Below is a small trained network, with its code and all its weights. Each question gives an input and a class and asks what happens when units are switched off, that is, made to give their printed mean instead of their output.

import numpy as np


def w(rows, s, z=0):
    codes = np.array(rows[::2]) - 128.0
    scale = np.full(codes.shape[1], s)
    scale[-1] = z or s
    return codes * scale


def norm(h):
    return h / np.sqrt((h * h).mean(-1, keepdims=True) + 1e-5)


def f(y):
    return y / 2 * (1 + np.tanh(0.7978845608 * (y + 0.044715 * y**3)))


def log_softmax(a):
    a = a - a.max(-1, keepdims=True)
    return a - np.log(np.exp(a).sum(-1, keepdims=True))


def net(x, mask):
    res = np.array(x, float).reshape(1, 5) / 4 @ E
    u = 0
    for l in range(3):
        y = f(norm(res) @ A[l][:, :-1].T + A[l][:, -1])
        res = res + np.where(mask[u : u + 11], y, B[l][:, -1]) @ B[l][:, :-1]
        u += 11
    return log_softmax(norm(res)[-1] @ U[:, :-1].T + U[:, -1])


A, B = {}, {}
E = w([
[224,205,183,47],'x0',
[231,22,139,105],'x1',
[213,214,123,223],'x2',
[130,64,253,190],'x3',
[120,201,169,134],'x4',
],0.0063)
A[0] = w([
[174,140,156,85,169],'0.n0',
[143,120,142,184,138],'0.n1',
[194,196,186,112,61],'0.n2',
[133,91,110,89,91],'0.n3',
[151,168,8,150,116],'0.n4',
[109,89,83,107,19],'0.n5',
[92,109,92,134,55],'0.n6',
[101,156,56,147,65],'0.n7',
[147,96,86,96,5],'0.n8',
[116,98,139,121,23],'0.n9',
[66,160,183,79,247],'0.n10',
],0.015,0.0028)
B[0] = w([
[198,165,130,133,211],'0.n0',
[106,36,130,196,161],'0.n1',
[214,162,92,154,248],'0.n2',
[189,59,98,136,160],'0.n3',
[74,105,117,119,238],'0.n4',
[166,192,79,112,161],'0.n5',
[161,167,116,108,159],'0.n6',
[90,206,83,99,191],'0.n7',
[127,100,105,47,145],'0.n8',
[128,107,155,104,126],'0.n9',
[96,122,254,164,254],'0.n10',
],0.0082,0.0057)
A[1] = w([
[93,182,86,86,148],'1.n0',
[109,132,241,124,173],'1.n1',
[142,139,130,154,109],'1.n2',
[103,212,196,148,119],'1.n3',
[124,180,92,129,150],'1.n4',
[96,227,202,4,2],'1.n5',
[114,147,86,163,99],'1.n6',
[151,174,231,122,54],'1.n7',
[177,63,119,64,139],'1.n8',
[173,122,140,167,102],'1.n9',
[158,173,181,116,77],'1.n10',
],0.012,0.0027)
B[1] = w([
[72,77,67,146,212],'1.n0',
[144,152,186,111,254],'1.n1',
[36,139,131,200,136],'1.n2',
[148,141,165,3,239],'1.n3',
[125,111,186,53,178],'1.n4',
[172,138,98,74,241],'1.n5',
[80,136,173,53,144],'1.n6',
[119,177,189,82,232],'1.n7',
[158,33,13,93,209],'1.n8',
[98,133,110,171,173],'1.n9',
[176,127,121,132,185],'1.n10',
],0.0073,0.0048)
A[2] = w([
[94,210,74,166,93],'2.n0',
[22,196,109,112,197],'2.n1',
[120,122,245,241,253],'2.n2',
[185,186,194,125,158],'2.n3',
[233,144,101,127,140],'2.n4',
[76,92,221,97,141],'2.n5',
[33,81,155,100,127],'2.n6',
[192,182,155,173,99],'2.n7',
[169,99,35,219,77],'2.n8',
[93,114,77,21,151],'2.n9',
[72,170,110,88,91],'2.n10',
],0.012,0.0028)
B[2] = w([
[103,128,148,129,154],'2.n0',
[17,155,150,56,231],'2.n1',
[82,112,200,146,255],'2.n2',
[171,214,58,124,242],'2.n3',
[122,169,35,182,219],'2.n4',
[254,152,176,87,197],'2.n5',
[168,232,82,138,191],'2.n6',
[135,131,90,164,190],'2.n7',
[68,105,170,161,191],'2.n8',
[107,101,98,112,255],'2.n9',
[8,105,134,123,181],'2.n10',
],0.008,0.0062)
U = w([
[138,163,64,85,16],'0',
[84,56,139,212,121],'1',
[123,162,177,155,195],'2',
[211,172,49,203,169],'3',
[153,34,1,107,176],'4',
[12,139,65,62,153],'5',
[151,182,151,95,128],'6',
[179,65,166,121,2],'7',
],0.018,0.0057)

Each question gives the input, the list of numbers given to net, and the class t.
The units are the neurons (one row each of A and B). Each row of codes is followed by its name. A weight is (code - 128) times the scale printed after its matrix; where a second scale follows, it is the last column's (A, B and U).
mask holds one flag per neuron, layer by layer. A switched-off neuron (its flag False) gives its mean, the last column of its row in B, instead of its output. The means were averaged over made-up inputs and are rounded, as every weight is.
A unit's drop is (log p(t) with every unit on - log p(t) with that unit switched off) / (log p(t) with every unit on - log p(t) with every unit switched off).
The circuit of an input: a set's keep is (log p(t) with only the set's units on - log p(t) with every unit switched off) / (log p(t) with every unit on - log p(t) with every unit switched off). Starting from the 12 units with the biggest drops (on a tie, the unit counted first), units are removed one at a time, each time the one whose removal leaves the highest keep (on an exact tie, the one counted first), for as long as the keep stays at least 0.8.
circuit, biggest first: the units of the circuit, biggest drop first
unit that matters most: the unit with the biggest drop
top k neurons: the k neurons with the biggest drops, biggest first
top k neurons in layer l: the k neurons of layer l with the biggest drops, biggest first
drop of u: that unit's drop, to one decimal
input [6,6,-4,-2,3], class 3: unit that matters most => 0.n0
input [4,-2,-4,5,-7], class 2: top 2 neurons => [0.n10; 2.n2]
input [7,2,-1,4,6], class 3: circuit, biggest first => [0.n2; 2.n4]
input [-4,6,-4,1,8], class 7: circuit, biggest first => [0.n7; 2.n5]
input [-6,7,8,-8,-2], class 5: top 2 neurons in layer 0 => [0.n7; 0.n4]
input [0,-3,-5,-3,8], class 6: circuit, biggest first => [0.n10; 2.n5]
input [6,-1,7,-1,7], class 3: circuit, biggest first => [0.n2; 2.n4]
input [-4,2,-6,-3,1], class 4: circuit, biggest first => [0.n3; 2.n1]
input [-7,-7,-1,7,-2], class 2: top 2 neurons in layer 2 => [2.n5; 2.n6]
input [-7,1,-4,3,1], class 1: top 2 neurons => [1.n3; 1.n7]
input [-6,-2,-2,5,-3], class 2: top 2 neurons in layer 1 => [1.n8; 1.n0]
input [-5,3,5,4,6], class 1: top 2 neurons => [0.n1; 0.n10]
input [6,5,2,-5,-3], class 4: top 2 neurons => [1.n8; 0.n10]
input [7,-4,-5,1,-3], class 2: circuit, biggest first => [0.n10]
input [2,4,-7,6,-3], class 4: top 3 neurons => [1.n8; 0.n3; 0.n10]
input [4,-5,5,-2,-2], class 5: top 2 neurons in layer 0 => [0.n4; 0.n10]
input [-6,-5,-4,4,8], class 6: top 2 neurons => [2.n5; 1.n3]
input [5,1,8,7,4], class 3: top 2 neurons in layer 0 => [0.n2; 0.n10]
input [3,7,5,2,-7], class 4: top 3 neurons in layer 1 => [1.n8; 1.n1; 1.n7]
input [0,-7,-7,6,3], class 2: circuit, biggest first => [0.n10]
input [-8,1,-8,7,-8], class 4: top 2 neurons in layer 0 => [0.n10; 0.n5]
input [2,-1,7,-3,-3], class 5: drop of 0.n4 => 1.0
input [7,-3,5,7,-3], class 3: drop of 0.n2 => 0.4
input [-3,1,-7,0,4], class 6: drop of 0.n10 => 1.2
input [8,-8,-8,4,-2], class 2: drop of 0.n10 => 0.7
input [5,-1,0,0,4], class 3: top 2 neurons in layer 0 => [0.n2; 0.n0]
input [-7,7,-6,6,8], class 7: circuit, biggest first => [2.n5]
